Here is a tiny trained network, its code and every weight. The questions are about switching its units off for an input and a class, where a switched-off unit gives its printed mean instead of its output.

import numpy as np


def w(rows, s, z=0):
    codes = np.array(rows[::2]) - 128.0
    scale = np.full(codes.shape[1], s)
    scale[-1] = z or s
    return codes * scale


def f(y):
    return np.maximum(y, 0)


def log_softmax(a):
    a = a - a.max(-1, keepdims=True)
    return a - np.log(np.exp(a).sum(-1, keepdims=True))


def net(x, mask):
    res = np.array(x, float).reshape(1, 8) / 4 @ E
    y = f(res @ A[0][:, :-1].T + A[0][:, -1])
    res = res + np.where(mask, y, B[0][:, -1]) @ B[0][:, :-1]
    return log_softmax(res[-1] @ U[:, :-1].T + U[:, -1])


A, B = {}, {}
E = w([
[222,123,144,61,254,209,74],'x0',
[183,176,111,113,80,166,107],'x1',
[91,236,70,137,113,248,90],'x2',
[69,134,232,229,157,89,219],'x3',
[176,96,108,161,246,87,170],'x4',
[192,149,22,211,61,126,84],'x5',
[122,168,136,113,166,174,196],'x6',
[53,162,135,86,121,121,158],'x7',
],0.0064)
A[0] = w([
[118,106,138,142,135,128,216,193],'neuron 0',
[132,97,117,129,136,123,146,87],'neuron 1',
[134,111,110,121,80,178,71,221],'neuron 2',
[103,92,123,169,103,144,193,123],'neuron 3',
[127,123,135,67,218,151,130,201],'neuron 4',
[146,114,137,116,139,120,154,72],'neuron 5',
[163,111,84,133,131,100,92,108],'neuron 6',
[96,140,171,154,137,81,123,155],'neuron 7',
[96,141,173,165,89,112,179,194],'neuron 8',
[224,47,88,173,106,115,31,239],'neuron 9',
[109,146,155,92,194,94,141,179],'neuron 10',
[102,154,174,126,162,94,176,253],'neuron 11',
[124,117,98,101,199,97,110,154],'neuron 12',
[160,133,129,136,76,162,101,187],'neuron 13',
[120,156,97,67,76,144,82,137],'neuron 14',
[182,97,116,138,159,80,104,180],'neuron 15',
[112,96,143,174,117,127,151,149],'neuron 16',
[129,118,124,83,252,121,147,174],'neuron 17',
[106,157,111,119,33,198,70,189],'neuron 18',
[152,119,113,130,124,101,103,111],'neuron 19',
],0.011,0.0034)
B[0] = w([
[58,142,149,144,157,124,162,187],'neuron 0',
[142,149,138,131,144,139,116,139],'neuron 1',
[131,169,91,101,74,108,97,195],'neuron 2',
[88,134,136,114,122,87,169,170],'neuron 3',
[160,91,149,126,130,200,91,213],'neuron 4',
[129,138,110,122,166,148,122,142],'neuron 5',
[155,138,165,116,108,99,105,169],'neuron 6',
[102,136,123,163,136,119,167,171],'neuron 7',
[65,156,86,151,122,103,169,196],'neuron 8',
[213,139,156,130,151,2,87,245],'neuron 9',
[129,142,123,151,159,200,129,187],'neuron 10',
[74,83,131,159,156,154,179,203],'neuron 11',
[169,96,154,125,113,147,128,173],'neuron 12',
[129,136,78,106,104,115,117,179],'neuron 13',
[138,155,65,138,58,134,103,189],'neuron 14',
[162,126,165,169,160,104,103,187],'neuron 15',
[102,149,142,113,140,91,156,166],'neuron 16',
[175,98,168,118,184,225,122,218],'neuron 17',
[72,128,67,42,53,137,110,220],'neuron 18',
[176,126,120,137,129,113,113,151],'neuron 19',
],0.017,0.012)
U = w([
[30,122,147,180,139,92,254,105],'0',
[115,155,33,18,5,144,61,178],'1',
[191,114,161,116,116,48,72,7],'2',
[134,58,187,112,173,249,135,221],'3',
],0.0067,0.0013)

Each question gives the input, the list of numbers given to net, and the class t.
The units are the neurons (one row each of A and B). Each row of codes is followed by its name. A weight is (code - 128) times the scale printed after its matrix; where a second scale follows, it is the last column's (A, B and U).
mask holds one flag per neuron, in row order. A switched-off neuron (its flag False) gives its mean, the last column of its row in B, instead of its output. The means were averaged over made-up inputs and are rounded, as every weight is.
A unit's drop is (log p(t) with every unit on - log p(t) with that unit switched off) / (log p(t) with every unit on - log p(t) with every unit switched off).
The circuit of an input: a set's keep is (log p(t) with only the set's units on - log p(t) with every unit switched off) / (log p(t) with every unit on - log p(t) with every unit switched off). Starting from the 12 units with the biggest drops (on a tie, the unit counted first), units are removed one at a time, each time the one whose removal leaves the highest keep (on an exact tie, the one counted first), for as long as the keep stays at least 0.8.
units of the circuit, in order: the units of the circuit, biggest drop first
top k neurons: the k neurons with the biggest drops, biggest first
drop when u is switched off: that unit's drop, to one decimal
input [-6,4,3,8,-4,4,-5,2], class 0: top neuron -> [neuron 8]
input [4,-2,2,7,5,6,2,-1], class 3: units of the circuit, in order -> [neuron 17; neuron 9]
input [0,5,2,-6,4,-7,-4,-3], class 2: top 2 neurons -> [neuron 18; neuron 9]
input [-4,5,2,2,1,1,4,-2], class 0: units of the circuit, in order -> [neuron 14; neuron 4]
input [-3,-5,-7,-5,8,-2,-6,2], class 3: top 2 neurons -> [neuron 17; neuron 10]
input [-6,-4,5,2,2,8,-8,-5], class 2: top 3 neurons -> [neuron 9; neuron 14; neuron 6]
input [4,7,5,-3,2,-5,7,6], class 3: top 2 neurons -> [neuron 17; neuron 4]
input [-6,-4,6,-2,8,6,4,-2], class 2: top 3 neurons -> [neuron 11; neuron 18; neuron 8]
input [4,-1,5,-6,5,-2,-3,-1], class 2: top 2 neurons -> [neuron 9; neuron 11]
input [1,-4,0,-4,0,2,-3,-4], class 2: drop when neuron 9 is switched off -> 0.3
input [-6,-4,-7,6,-6,6,-7,-6], class 0: drop when neuron 8 is switched off -> 0.3
input [1,-4,-8,6,8,-7,5,6], class 3: drop when neuron 17 is switched off -> 2.1
